Here is a tiny trained network, its code and every weight. The questions are about switching its units off for an input and a target symbol, where a switched-off unit gives its printed mean instead of its output.

import numpy as np


def w(rows, s, z=0):
    codes = np.array(rows[::2]) - 128.0
    scale = np.full(codes.shape[1], s)
    scale[-1] = z or s
    return codes * scale


def f(y):
    return np.maximum(y, 0)


def softmax(a):
    e = np.exp(a - a.max(-1, keepdims=True))
    return e / e.sum(-1, keepdims=True)


def log_softmax(a):
    a = a - a.max(-1, keepdims=True)
    return a - np.log(np.exp(a).sum(-1, keepdims=True))


def net(x, mask):
    ids = ['ΔΘΞΣΨΩαβγζηλμτφ'.index(c) for c in x.split()]
    T = len(ids)
    res = E[ids] + P[:T]
    r = res
    for j in range(2):
        rows = slice(2 * j, 2 * j + 2)
        q, k, v = (r @ M[0][rows].T for M in (Q, K, V))
        z = softmax(np.where(np.tri(T) > 0, q @ k.T / 2**0.5, -1e9)) @ v
        o = O[0][rows]
        res = res + np.where(mask[j], z, o[:, -1]) @ o[:, :-1]
    y = f(res @ A[0][:, :-1].T + A[0][:, -1])
    res = res + np.where(mask[2:6], y, B[0][:, -1]) @ B[0][:, :-1]
    return log_softmax(res[-1] @ U[:, :-1].T + U[:, -1])


Q, K, V, O, A, B = {}, {}, {}, {}, {}, {}
E = w([
[92,100,119,147,173,120,111,61,56,125,79,72],'Δ',
[107,188,80,108,113,20,133,100,199,137,69,158],'Θ',
[82,211,119,82,117,114,140,72,214,165,131,147],'Ξ',
[81,205,105,47,115,103,166,120,206,157,83,141],'Σ',
[111,223,123,43,122,153,155,136,132,237,119,78],'Ψ',
[61,197,119,33,114,88,142,152,148,200,111,93],'Ω',
[61,187,103,76,84,112,130,123,188,253,163,122],'α',
[197,229,114,122,155,33,137,124,148,153,88,113],'β',
[160,235,138,134,128,118,172,120,176,207,118,81],'γ',
[116,71,165,152,128,114,81,135,85,136,170,118],'ζ',
[106,168,166,83,165,153,117,143,55,51,5,162],'η',
[117,212,163,146,122,64,84,142,166,224,163,158],'λ',
[163,98,147,174,100,115,98,90,131,65,148,135],'μ',
[180,118,174,173,142,181,129,93,132,113,178,138],'τ',
[98,98,172,110,66,132,88,137,114,55,112,133],'φ',
],0.012)
P = w([
[90,167,79,106,174,106,155,27,84,154,109,143],'0',
[95,171,63,120,187,127,73,91,162,134,96,93],'1',
[120,152,85,112,160,131,63,91,169,166,85,121],'2',
[104,177,122,130,107,74,222,90,61,134,140,144],'3',
[127,159,138,118,102,75,171,99,124,158,118,143],'4',
[146,158,132,123,137,145,30,163,223,131,102,90],'5',
[139,162,150,132,106,97,92,172,202,122,127,100],'6',
[147,162,210,121,42,67,218,131,90,140,162,161],'7',
[166,139,206,116,60,89,152,144,158,147,127,138],'8',
[200,117,231,103,68,140,32,183,251,160,99,129],'9',
],0.011)
Q[0] = w([
[113,47,117,165,137,171,183,129,46,43,161,168],'head 0',
[148,60,107,134,163,199,65,135,146,103,104,126],'head 0',
[135,247,141,91,101,54,95,107,219,220,109,97],'head 1',
[152,78,112,125,158,177,58,140,161,127,94,122],'head 1',
],0.014)
K[0] = w([
[89,152,44,123,226,125,98,115,125,123,93,136],'head 0',
[104,139,103,105,157,93,177,61,65,149,100,184],'head 0',
[172,128,248,145,90,114,131,195,130,119,135,181],'head 1',
[113,120,125,108,102,100,196,48,72,159,124,152],'head 1',
],0.013)
V[0] = w([
[214,162,136,220,178,186,163,88,176,201,255,127],'head 0',
[46,147,177,49,123,212,146,183,95,216,154,65],'head 0',
[42,68,137,142,70,97,61,123,155,166,238,197],'head 1',
[195,80,151,202,192,78,91,119,54,172,175,35],'head 1',
],0.0084)
O[0] = w([
[110,161,58,108,44,223,189,151,153,67,47,146,108],'head 0',
[158,138,91,21,148,95,126,84,127,43,207,94,150],'head 0',
[80,193,104,191,247,133,134,150,123,97,192,175,38],'head 1',
[117,235,203,148,87,103,74,82,162,155,129,87,5],'head 1',
],0.012,0.0027)
A[0] = w([
[160,1,128,118,84,177,119,129,65,74,107,108,134],'neuron 0',
[105,61,96,188,156,193,140,150,90,94,128,150,255],'neuron 1',
[141,175,47,92,103,123,158,165,158,138,136,141,19],'neuron 2',
[86,180,174,160,70,135,127,135,165,205,67,155,37],'neuron 3',
],0.0083,0.0071)
B[0] = w([
[221,197,93,225,169,154,170,156,166,194,170,89,237],'neuron 0',
[51,40,161,97,126,144,178,111,162,57,63,135,207],'neuron 1',
[111,62,149,206,123,171,29,114,11,131,149,209,214],'neuron 2',
[117,92,149,129,147,134,135,152,97,105,213,1,255],'neuron 3',
],0.0094,0.0063)
U = w([
[173,91,100,178,191,151,159,134,133,129,144,122,42],'Δ',
[108,69,149,210,130,102,150,168,153,190,48,185,164],'Θ',
[32,121,143,57,103,124,168,85,213,79,70,176,209],'Ξ',
[105,97,71,87,153,124,223,176,208,146,107,134,138],'Σ',
[201,92,113,119,183,137,95,96,70,65,185,109,89],'Ψ',
[102,109,102,26,172,79,176,157,161,33,163,82,95],'Ω',
[107,12,148,139,166,129,38,117,25,77,189,172,90],'α',
[155,93,216,67,52,55,78,71,144,124,111,98,211],'β',
[121,111,111,97,16,197,120,100,124,96,65,139,173],'γ',
[159,249,101,113,158,100,165,86,209,79,182,66,56],'ζ',
[171,164,38,112,69,107,184,181,212,217,107,134,145],'η',
[111,238,145,212,172,164,51,101,73,106,119,206,255],'λ',
[117,170,136,233,139,151,149,185,139,199,139,84,67],'μ',
[71,63,185,225,115,201,61,147,7,64,120,115,12],'τ',
[158,155,114,181,205,90,110,165,129,255,171,172,66],'φ',
],0.0082,0.0063)

Each question gives the input, a string of symbols that net reads in full, and the target symbol t.
The units are the heads (2 rows each of Q, K, V and O) and the neurons (one row each of A and B). Each row of codes is followed by its name. A weight is (code - 128) times the scale printed after its matrix; where a second scale follows, it is the last column's (O, A, B and U).
mask holds one flag per unit, heads first, then neurons. A switched-off unit (its flag False) gives its mean, the last column of its rows in O or B, instead of its output. The means were averaged over made-up inputs and are rounded, as every weight is.
A unit's drop is (log p(t) with every unit on - log p(t) with that unit switched off) / (log p(t) with every unit on - log p(t) with every unit switched off).
The circuit of an input: a set's keep is (log p(t) with only the set's units on - log p(t) with every unit switched off) / (log p(t) with every unit on - log p(t) with every unit switched off). Starting from all 6 units, units are removed one at a time, each time the one whose removal leaves the highest keep (on an exact tie, the one counted first), for as long as the keep stays at least 0.8.
units of the circuit, in order: the units of the circuit, biggest drop first
most important unit: the unit with the biggest drop
top k neurons: the k neurons with the biggest drops, biggest first
input λ Θ β, target λ: units of the circuit, in order : [head 1; head 0; neuron 2]
input Ψ Δ Δ Δ β Θ τ Ψ, target τ: units of the circuit, in order : [head 0; neuron 2; neuron 3]
input Θ ζ ζ Δ Ξ, target ζ: units of the circuit, in order : [head 1; neuron 2]
input Θ Δ Θ β, target β: top neuron : [neuron 0]
input β μ Δ, target μ: units of the circuit, in order : [head 1; head 0; neuron 0; neuron 3]
input ζ Δ α φ λ τ β, target τ: top 2 neurons : [neuron 2; neuron 3]
input α μ Θ γ, target μ: units of the circuit, in order : [head 0; neuron 3]
input λ γ Δ τ, target η: units of the circuit, in order : [head 1; neuron 0; head 0; neuron 2]
input β Θ Θ γ Θ, target γ: units of the circuit, in order : [head 0; neuron 2]
input Δ Ψ Σ Ψ η Δ Θ Δ Ξ, target Ξ: top 3 neurons : [neuron 1; neuron 3; neuron 0]
input Σ Δ α Δ Θ, target α: units of the circuit, in order : [neuron 2; head 0; head 1]
input β γ Δ, target μ: units of the circuit, in order : [head 1; neuron 0; head 0; neuron 3]
input Θ Δ α η, target β: units of the circuit, in order : [head 1; head 0]
input Δ Ψ φ Ψ Θ γ Ψ Σ Ψ Θ, target Ψ: most important unit : head 0
input τ Δ η Θ μ, target φ: units of the circuit, in order : [head 0; neuron 0; head 1]
input β μ β μ, target τ: top 2 neurons : [neuron 3; neuron 0]
input Ξ α Δ, target Σ: top 3 neurons : [neuron 1; neuron 0; neuron 2]
input φ Δ γ φ Ξ β Δ λ μ λ, target μ: units of the circuit, in order : [head 0; neuron 3]
input Δ Ψ φ φ Θ Δ γ, target γ: top 2 neurons : [neuron 2; neuron 0]
input Ξ Σ Ξ λ Θ Θ φ Σ, target φ: units of the circuit, in order : [head 0]
input Θ γ α Θ β Ω, target β: top 2 neurons : [neuron 0; neuron 3]
input Δ γ Ξ Σ γ λ Θ, target λ: units of the circuit, in order : [head 1; neuron 2; head 0]
input Ψ Ψ Ψ Θ Θ φ Δ τ, target α: top 2 neurons : [neuron 0; neuron 1]
input φ Ψ τ β, target τ: top 3 neurons : [neuron 2; neuron 3; neuron 0]
input Δ γ α Θ, target γ: top 2 neurons : [neuron 2; neuron 3]
input μ Θ η γ η γ, target η: units of the circuit, in order : [head 1; neuron 0]
input Θ φ Σ Θ φ β γ γ λ, target λ: top neuron : [neuron 2]
input μ Δ γ Ξ Θ β Δ μ Ψ η, target τ: top 2 neurons : [neuron 3; neuron 0]
input λ β φ Δ γ, target φ: top 2 neurons : [neuron 1; neuron 3]
input β α Ψ Δ, target Ω: top 2 neurons : [neuron 1; neuron 2]
